Below are the code and all the weights of a small trained network. Each question names an input and a class and asks about switching units off, where a switched-off unit gives its printed mean instead of its output.

import numpy as np


def w(rows, s, z=0):
    codes = np.array(rows[::2]) - 128.0
    scale = np.full(codes.shape[1], s)
    scale[-1] = z or s
    return codes * scale


def norm(h):
    return h / np.sqrt((h * h).mean(-1, keepdims=True) + 1e-5)


def f(y):
    return np.maximum(y, 0)


def log_softmax(a):
    a = a - a.max(-1, keepdims=True)
    return a - np.log(np.exp(a).sum(-1, keepdims=True))


def net(x, mask):
    res = np.array(x, float).reshape(1, 5) / 4 @ E
    u = 0
    for l in range(3):
        y = f(norm(res) @ A[l][:, :-1].T + A[l][:, -1])
        res = res + np.where(mask[u : u + 8], y, B[l][:, -1]) @ B[l][:, :-1]
        u += 8
    return log_softmax(norm(res)[-1] @ U[:, :-1].T + U[:, -1])


A, B = {}, {}
E = w([
[105,176,185,129],'x0',
[151,226,112,154],'x1',
[36,155,155,164],'x2',
[126,112,161,233],'x3',
[94,80,11,137],'x4',
],0.013)
A[0] = w([
[151,213,44,128,141],'0.n0',
[83,30,51,88,113],'0.n1',
[80,174,230,145,115],'0.n2',
[189,36,152,119,149],'0.n3',
[159,142,232,186,179],'0.n4',
[225,133,102,202,126],'0.n5',
[253,143,87,115,136],'0.n6',
[117,94,164,4,254],'0.n7',
],0.029,0.0082)
B[0] = w([
[82,224,119,187,225],'0.n0',
[218,70,133,231,249],'0.n1',
[213,204,246,105,227],'0.n2',
[203,97,66,115,202],'0.n3',
[184,24,179,128,235],'0.n4',
[47,11,69,38,193],'0.n5',
[199,198,48,72,226],'0.n6',
[71,166,32,4,255],'0.n7',
],0.038,0.017)
A[1] = w([
[62,131,173,133,46],'1.n0',
[60,163,155,235,56],'1.n1',
[64,118,109,235,145],'1.n2',
[122,126,131,127,3],'1.n3',
[1,90,106,125,134],'1.n4',
[49,138,190,131,77],'1.n5',
[69,126,151,150,50],'1.n6',
[20,236,120,89,48],'1.n7',
],0.032,0.0035)
B[1] = w([
[197,159,108,152,138],'1.n0',
[168,192,107,245,181],'1.n1',
[215,224,130,179,190],'1.n2',
[122,124,136,132,128],'1.n3',
[199,153,81,63,150],'1.n4',
[204,132,152,192,145],'1.n5',
[179,96,130,157,137],'1.n6',
[1,218,195,145,247],'1.n7',
],0.042,0.012)
A[2] = w([
[72,112,146,159,33],'2.n0',
[44,51,96,252,54],'2.n1',
[49,59,121,151,78],'2.n2',
[85,106,118,163,5],'2.n3',
[105,117,133,135,61],'2.n4',
[77,107,123,152,21],'2.n5',
[20,91,148,178,22],'2.n6',
[11,108,155,151,3],'2.n7',
],0.029,0.0051)
B[2] = w([
[127,164,128,106,139],'2.n0',
[88,169,133,253,253],'2.n1',
[54,58,111,140,137],'2.n2',
[166,144,144,120,128],'2.n3',
[185,129,94,132,128],'2.n4',
[176,106,162,89,129],'2.n5',
[49,58,168,57,151],'2.n6',
[131,156,94,35,215],'2.n7',
],0.037,0.0019)
U = w([
[154,119,114,188,99],'0',
[113,75,120,82,56],'1',
[169,130,250,92,162],'2',
[74,129,155,139,5],'3',
[132,192,152,236,163],'4',
[68,47,136,111,64],'5',
[68,249,120,76,182],'6',
[168,147,36,79,165],'7',
],0.025,0.012)

Each question gives the input, the list of numbers given to net, and the class t.
The units are the neurons (one row each of A and B). Each row of codes is followed by its name. A weight is (code - 128) times the scale printed after its matrix; where a second scale follows, it is the last column's (A, B and U).
mask holds one flag per neuron, layer by layer. A switched-off neuron (its flag False) gives its mean, the last column of its row in B, instead of its output. The means were averaged over made-up inputs and are rounded, as every weight is.
A unit's drop is (log p(t) with every unit on - log p(t) with that unit switched off) / (log p(t) with every unit on - log p(t) with every unit switched off).
The circuit of an input: a set's keep is (log p(t) with only the set's units on - log p(t) with every unit switched off) / (log p(t) with every unit on - log p(t) with every unit switched off). Starting from the 12 units with the biggest drops (on a tie, the unit counted first), units are removed one at a time, each time the one whose removal leaves the highest keep (on an exact tie, the one counted first), for as long as the keep stays at least 0.8.
circuit, biggest first: the units of the circuit, biggest drop first
most important unit: the unit with the biggest drop
k most important neurons: the k neurons with the biggest drops, biggest first
top k neurons in layer l: the k neurons of layer l with the biggest drops, biggest first
drop of u: that unit's drop, to one decimal
input [-7,3,0,6,-4], class 5: 3 most important neurons => (0.n5 0.n4 0.n7)
input [4,-1,-7,7,1], class 1: circuit, biggest first => (0.n5)
input [0,2,-7,8,-6], class 1: circuit, biggest first => (0.n5 0.n4)
input [1,7,2,4,7], class 4: top 4 neurons in layer 0 => (0.n7 0.n0 0.n6 0.n3)
input [2,3,-3,1,8], class 4: 2 most important neurons => (0.n7 0.n0)
input [-2,-6,8,-2,-5], class 2: 4 most important neurons => (0.n2 0.n4 0.n0 0.n6)
input [-4,7,2,-6,4], class 4: 3 most important neurons => (0.n0 0.n7 1.n1)
input [-6,-7,-2,2,4], class 0: top 2 neurons in layer 0 => (0.n1 0.n6)
input [3,-2,0,-4,-8], class 2: top 3 neurons in layer 0 => (0.n4 0.n2 0.n0)
input [-2,8,-8,0,0], class 6: 4 most important neurons => (0.n0 0.n1 1.n7 0.n4)
input [1,-3,5,3,3], class 4: 2 most important neurons => (0.n7 0.n4)
input [-4,7,-4,-5,8], class 4: 4 most important neurons => (0.n0 0.n1 0.n7 0.n3)
input [4,-3,-8,5,-5], class 1: 2 most important neurons => (0.n4 0.n5)
input [4,-4,8,-6,8], class 0: circuit, biggest first => (0.n1)
input [8,-3,-6,3,-4], class 2: 2 most important neurons => (0.n2 0.n4)
input [8,-5,-3,-5,0], class 6: top 2 neurons in layer 0 => (0.n7 0.n4)
input [-7,-7,8,7,6], class 4: drop of 0.n7 => 0.1
input [7,0,-7,-6,1], class 6: drop of 1.n7 => 0.2
input [4,-4,-4,3,7], class 0: drop of 1.n7 => 0.2
input [-1,3,7,6,8], class 4: most important unit => 0.n7
